Below are the code and all the weights of a small trained network. Each question names an input and a class and asks about switching units off, where a switched-off unit gives its printed mean instead of its output.

import numpy as np


def w(rows, s, z=0):
    codes = np.array(rows[::2]) - 128.0
    scale = np.full(codes.shape[1], s)
    scale[-1] = z or s
    return codes * scale


def f(y):
    return y / 2 * (1 + np.tanh(0.7978845608 * (y + 0.044715 * y**3)))


def log_softmax(a):
    a = a - a.max(-1, keepdims=True)
    return a - np.log(np.exp(a).sum(-1, keepdims=True))


def net(x, mask):
    res = np.array(x, float).reshape(1, 3) / 4 @ E
    y = f(res @ A[0][:, :-1].T + A[0][:, -1])
    res = res + np.where(mask, y, B[0][:, -1]) @ B[0][:, :-1]
    return log_softmax(res[-1] @ U[:, :-1].T + U[:, -1])


A, B = {}, {}
E = w([
[226,202,172,205,68],'x0',
[188,120,23,67,30],'x1',
[78,254,166,37,111],'x2',
],0.012)
A[0] = w([
[138,38,82,122,53,119],'neuron 0',
[23,90,106,23,221,42],'neuron 1',
[171,146,82,62,3,4],'neuron 2',
[208,57,140,221,137,152],'neuron 3',
[11,113,73,91,186,199],'neuron 4',
[159,53,101,246,149,136],'neuron 5',
[118,102,70,112,143,113],'neuron 6',
[95,183,153,201,119,99],'neuron 7',
[132,29,47,101,106,136],'neuron 8',
[102,207,214,173,109,151],'neuron 9',
[38,67,173,205,191,49],'neuron 10',
[34,94,119,31,207,141],'neuron 11',
[166,164,97,94,83,39],'neuron 12',
[198,112,147,173,51,15],'neuron 13',
[82,170,130,37,86,32],'neuron 14',
[152,156,47,94,22,140],'neuron 15',
[100,149,123,66,104,50],'neuron 16',
[85,83,192,126,150,150],'neuron 17',
[182,174,15,85,55,80],'neuron 18',
[165,33,158,245,117,86],'neuron 19',
[178,82,117,224,169,57],'neuron 20',
[101,113,148,129,102,106],'neuron 21',
[113,152,153,145,115,109],'neuron 22',
[73,162,122,62,81,38],'neuron 23',
[113,122,137,140,104,132],'neuron 24',
[134,88,132,216,124,56],'neuron 25',
[43,195,211,125,152,73],'neuron 26',
[102,32,3,82,132,134],'neuron 27',
[140,212,140,148,140,80],'neuron 28',
],0.012,0.016)
B[0] = w([
[100,85,131,131,60,196],'neuron 0',
[109,235,90,49,205,213],'neuron 1',
[128,218,99,65,225,182],'neuron 2',
[160,134,161,160,177,253],'neuron 3',
[192,101,193,184,133,254],'neuron 4',
[179,160,145,115,141,248],'neuron 5',
[99,80,132,138,69,156],'neuron 6',
[87,131,78,86,85,173],'neuron 7',
[77,49,125,126,30,216],'neuron 8',
[52,127,22,45,124,239],'neuron 9',
[248,83,188,207,77,208],'neuron 10',
[194,167,164,137,169,240],'neuron 11',
[132,168,145,84,169,149],'neuron 12',
[172,67,180,227,108,160],'neuron 13',
[205,82,192,192,117,163],'neuron 14',
[176,121,182,171,134,226],'neuron 15',
[178,121,177,165,117,143],'neuron 16',
[163,153,122,123,147,198],'neuron 17',
[176,161,157,131,191,210],'neuron 18',
[153,180,118,89,176,230],'neuron 19',
[107,202,109,76,160,190],'neuron 20',
[136,129,152,131,132,122],'neuron 21',
[109,118,121,122,127,142],'neuron 22',
[166,98,148,208,148,153],'neuron 23',
[135,126,135,117,126,131],'neuron 24',
[100,137,138,113,171,165],'neuron 25',
[79,129,71,98,110,206],'neuron 26',
[83,69,88,127,50,234],'neuron 27',
[94,134,81,115,90,165],'neuron 28',
],0.012,0.016)
U = w([
[164,70,172,231,117,36],'0',
[107,173,121,90,187,255],'1',
[2,41,78,130,32,100],'2',
],0.015,0.0052)

Each question gives the input, the list of numbers given to net, and the class t.
The units are the neurons (one row each of A and B). Each row of codes is followed by its name. A weight is (code - 128) times the scale printed after its matrix; where a second scale follows, it is the last column's (A, B and U).
mask holds one flag per neuron, in row order. A switched-off neuron (its flag False) gives its mean, the last column of its row in B, instead of its output. The means were averaged over made-up inputs and are rounded, as every weight is.
A unit's drop is (log p(t) with every unit on - log p(t) with that unit switched off) / (log p(t) with every unit on - log p(t) with every unit switched off).
top k neurons: the k neurons with the biggest drops, biggest first
drop of u: that unit's drop, to one decimal
input [-7,-7,-5], class 0: top neuron : (neuron 10)
input [-7,1,3], class 0: top 2 neurons : (neuron 4; neuron 9)
input [8,0,-7], class 1: top 3 neurons : (neuron 20; neuron 19; neuron 10)
input [6,0,-7], class 1: top 4 neurons : (neuron 20; neuron 19; neuron 10; neuron 4)
input [3,0,-4], class 1: top 2 neurons : (neuron 10; neuron 4)
input [-5,2,7], class 0: top 2 neurons : (neuron 14; neuron 4)
input [-7,1,1], class 0: top 3 neurons : (neuron 4; neuron 11; neuron 9)
input [2,-5,-6], class 1: top 2 neurons : (neuron 20; neuron 19)
input [1,-7,7], class 2: top 2 neurons : (neuron 26; neuron 9)
input [-6,4,-1], class 2: drop of neuron 27 : 0.1
input [-2,8,8], class 0: drop of neuron 14 : 0.3
input [8,-7,0], class 1: drop of neuron 8 : 0.2
